Below is a small trained network, with its code and all its weights. Each question gives an input and a target symbol and asks what happens when units are switched off, that is, made to give their printed mean instead of their output.

import numpy as np


def w(rows, s, z=0):
    codes = np.array(rows[::2]) - 128.0
    scale = np.full(codes.shape[1], s)
    scale[-1] = z or s
    return codes * scale


def norm(h):
    return h / np.sqrt((h * h).mean(-1, keepdims=True) + 1e-5)


def f(y):
    return y / 2 * (1 + np.tanh(0.7978845608 * (y + 0.044715 * y**3)))


def softmax(a):
    e = np.exp(a - a.max(-1, keepdims=True))
    return e / e.sum(-1, keepdims=True)


def log_softmax(a):
    a = a - a.max(-1, keepdims=True)
    return a - np.log(np.exp(a).sum(-1, keepdims=True))


def net(x, mask):
    ids = ['ΔΘΠΣαβγεζημω'.index(c) for c in x.split()]
    T = len(ids)
    res = E[ids] + P[:T]
    u = 0
    for l in range(2):
        q, k, v = (norm(res) @ M[l].T for M in (Q, K, V))
        z = softmax(np.where(np.tri(T) > 0, q @ k.T / 4**0.5, -1e9)) @ v
        res = res + np.where(mask[u], z, O[l][:, -1]) @ O[l][:, :-1]
        u += 1
        y = f(norm(res) @ A[l][:, :-1].T + A[l][:, -1])
        res = res + np.where(mask[u : u + 8], y, B[l][:, -1]) @ B[l][:, :-1]
        u += 8
    return log_softmax(norm(res)[-1] @ U[:, :-1].T + U[:, -1])


Q, K, V, O, A, B = {}, {}, {}, {}, {}, {}
E = w([
[96,2,153,116,115,153,180,131],'Δ',
[124,119,166,142,207,164,197,200],'Θ',
[137,97,141,114,44,118,64,38],'Π',
[142,122,91,136,69,59,86,34],'Σ',
[91,72,103,120,96,70,74,104],'α',
[180,94,98,79,145,75,115,169],'β',
[134,115,170,90,198,146,37,102],'γ',
[153,100,132,91,226,122,101,127],'ε',
[126,167,188,129,90,105,79,231],'ζ',
[218,182,136,144,115,125,150,179],'η',
[65,103,134,201,47,95,127,151],'μ',
[166,118,148,196,148,93,97,124],'ω',
],0.0091)
P = w([
[49,147,26,168,195,141,12,206],'0',
[109,100,91,157,189,140,34,176],'1',
[142,80,121,139,185,136,79,162],'2',
[145,68,152,135,175,114,118,150],'3',
[125,84,181,121,172,97,150,146],'4',
[120,91,215,112,162,91,184,132],'5',
[100,115,232,102,156,64,211,118],'6',
[101,120,254,78,142,52,238,107],'7',
],0.004)
Q[0] = w([
[116,120,74,77,112,124,177,110],'0.h1',
[111,132,71,114,179,198,107,96],'0.h1',
[72,179,95,59,112,185,177,123],'0.h1',
[116,157,49,141,62,250,125,154],'0.h1',
],0.012)
K[0] = w([
[112,118,118,89,78,168,127,116],'0.h1',
[137,162,110,134,91,178,56,148],'0.h1',
[82,168,86,114,69,203,152,133],'0.h1',
[102,109,4,184,104,188,116,107],'0.h1',
],0.012)
V[0] = w([
[209,141,199,75,142,126,87,99],'0.h1',
[90,80,162,34,62,254,119,153],'0.h1',
[162,117,129,130,28,91,113,177],'0.h1',
[131,150,20,57,140,125,104,187],'0.h1',
],0.0088)
O[0] = w([
[7,246,112,152,148,146,107,105,193],'0.h1',
[104,108,241,86,18,253,30,124,2],'0.h1',
[196,166,216,64,87,10,132,125,101],'0.h1',
[139,125,47,4,101,163,186,149,94],'0.h1',
],0.0055,0.0064)
A[0] = w([
[136,167,143,65,99,114,248,116,172],'0.n1',
[244,214,152,181,76,170,131,163,116],'0.n2',
[83,133,123,86,149,84,183,123,90],'0.n3',
[128,113,113,161,76,42,66,176,192],'0.n4',
[126,70,148,152,69,93,171,157,73],'0.n5',
[143,135,131,174,116,191,125,58,120],'0.n6',
[130,140,194,108,179,163,178,215,101],'0.n7',
[129,182,98,104,148,115,39,149,252],'0.n8',
],0.011,0.0026)
B[0] = w([
[72,61,203,174,53,91,61,200,175],'0.n1',
[87,223,17,175,39,129,129,141,129],'0.n2',
[132,119,102,151,145,211,92,183,208],'0.n3',
[132,144,106,111,60,68,175,1,254],'0.n4',
[64,91,118,148,153,235,150,123,174],'0.n5',
[119,190,54,146,186,97,154,66,143],'0.n6',
[85,166,166,12,198,102,169,130,189],'0.n7',
[62,124,107,147,69,38,33,100,215],'0.n8',
],0.0085,0.0056)
Q[1] = w([
[82,118,125,177,108,63,213,115],'1.h1',
[110,107,154,172,192,60,110,151],'1.h1',
[76,76,145,172,149,140,151,126],'1.h1',
[4,84,112,84,178,54,85,95],'1.h1',
],0.014)
K[1] = w([
[148,183,248,194,236,212,96,102],'1.h1',
[111,91,218,226,162,42,137,127],'1.h1',
[116,209,200,176,151,66,111,134],'1.h1',
[1,221,188,250,76,128,254,159],'1.h1',
],0.0089)
V[1] = w([
[142,125,130,9,204,61,92,68],'1.h1',
[58,109,108,60,88,134,219,122],'1.h1',
[199,48,154,159,112,140,179,120],'1.h1',
[189,197,152,65,115,105,177,208],'1.h1',
],0.011)
O[1] = w([
[195,66,178,3,208,107,158,23,187],'1.h1',
[46,151,123,53,28,190,191,59,135],'1.h1',
[89,83,135,198,89,48,194,139,73],'1.h1',
[227,234,112,70,76,62,191,140,2],'1.h1',
],0.0063,0.0076)
A[1] = w([
[136,186,160,85,134,128,88,137,204],'1.n1',
[199,125,169,172,131,61,139,135,156],'1.n2',
[99,143,102,132,181,174,127,145,159],'1.n3',
[134,167,115,143,75,126,129,43,172],'1.n4',
[146,92,142,131,38,153,117,146,240],'1.n5',
[171,87,177,126,144,249,162,138,248],'1.n6',
[108,108,116,93,146,42,120,120,84],'1.n7',
[175,182,139,125,137,124,226,91,117],'1.n8',
],0.012,0.0014)
B[1] = w([
[177,135,94,106,150,89,16,41,157],'1.n1',
[81,142,77,75,61,49,122,1,210],'1.n2',
[175,131,5,83,75,144,127,112,210],'1.n3',
[36,225,120,131,174,135,190,234,203],'1.n4',
[179,63,140,14,153,104,23,165,177],'1.n5',
[26,223,101,236,52,5,123,184,204],'1.n6',
[209,86,162,224,150,129,139,185,254],'1.n7',
[42,103,172,155,232,115,100,237,153],'1.n8',
],0.0074,0.0055)
U = w([
[138,169,217,45,85,127,89,49,71],'Δ',
[141,119,45,126,174,246,81,118,77],'Θ',
[194,103,148,94,76,136,114,206,102],'Π',
[145,96,123,224,196,90,130,146,131],'Σ',
[180,132,141,198,136,74,193,71,96],'α',
[178,53,175,130,67,144,73,201,99],'β',
[136,46,163,87,97,182,220,76,69],'γ',
[42,122,130,174,61,178,158,158,114],'ε',
[119,171,148,76,193,155,217,191,79],'ζ',
[82,83,41,83,140,86,111,129,253],'η',
[170,254,99,115,77,123,103,171,69],'μ',
[97,161,169,166,164,155,56,84,191],'ω',
],0.0083,0.0067)

Each question gives the input, a string of symbols that net reads in full, and the target symbol t.
The units are the heads (4 rows each of Q, K, V and O) and the neurons (one row each of A and B). Each row of codes is followed by its name. A weight is (code - 128) times the scale printed after its matrix; where a second scale follows, it is the last column's (O, A, B and U).
mask holds one flag per unit, layer by layer, with each layer's heads first. A switched-off unit (its flag False) gives its mean, the last column of its rows in O or B, instead of its output. The means were averaged over made-up inputs and are rounded, as every weight is.
A unit's drop is (log p(t) with every unit on - log p(t) with that unit switched off) / (log p(t) with every unit on - log p(t) with every unit switched off).
The circuit of an input: a set's keep is (log p(t) with only the set's units on - log p(t) with every unit switched off) / (log p(t) with every unit on - log p(t) with every unit switched off). Starting from the 12 units with the biggest drops (on a tie, the unit counted first), units are removed one at a time, each time the one whose removal leaves the highest keep (on an exact tie, the one counted first), for as long as the keep stays at least 0.8.
circuit, biggest first: the units of the circuit, biggest drop first
most important unit: the unit with the biggest drop
top k neurons: the k neurons with the biggest drops, biggest first
top k neurons in layer l: the k neurons of layer l with the biggest drops, biggest first
drop when u is switched off: that unit's drop, to one decimal
input γ μ μ, target ε: top 2 neurons in layer 1 => 1.n6, 1.n4
input Σ μ ω Σ Π, target Σ: circuit, biggest first => 0.h1, 1.n7
input Π Π ω γ β ω μ Σ, target Σ: most important unit => 0.h1
input η ω Δ Π, target ε: top 4 neurons => 0.n4, 0.n5, 1.n4, 0.n8
input α Π Θ Θ η, target ζ: circuit, biggest first => 1.h1, 0.n7, 1.n8
input ε Π μ β α α ζ ζ, target Δ: top 4 neurons => 0.n1, 0.n7, 1.n1, 1.n6
input Π Θ Θ Π, target ζ: top 2 neurons => 0.n6, 1.n4
input Θ ω Σ μ α μ ζ, target ε: circuit, biggest first => 1.h1, 0.n8
input ω μ γ Σ Θ β α, target β: top 2 neurons in layer 0 => 0.n1, 0.n3
input ω ω ε Δ Σ Θ, target ζ: top 3 neurons => 0.n7, 0.n8, 1.n2
input Σ Δ Π, target ε: top 2 neurons => 1.n4, 0.n5
input γ Θ Π Π η, target μ: top 2 neurons => 0.n2, 0.n1
input ζ β ω Δ, target ε: top 3 neurons in layer 0 => 0.n5, 0.n8, 0.n3
input Π α ω Δ η, target ε: most important unit => 0.n2
input Σ Σ α ω Θ β, target β: top 2 neurons in layer 0 => 0.n1, 0.n3
input ω ω μ Δ Θ, target ζ: top 2 neurons => 0.n7, 0.n8
input Π ω Σ, target Σ: top 2 neurons => 1.n7, 1.n3
input η Π γ Θ ω Π, target α: top 2 neurons => 0.n7, 1.n2
input ε α Π ζ, target Δ: drop when 1.n5 is switched off => 0.0
input β ε η μ μ, target ε: drop when 1.h1 is switched off => 0.1
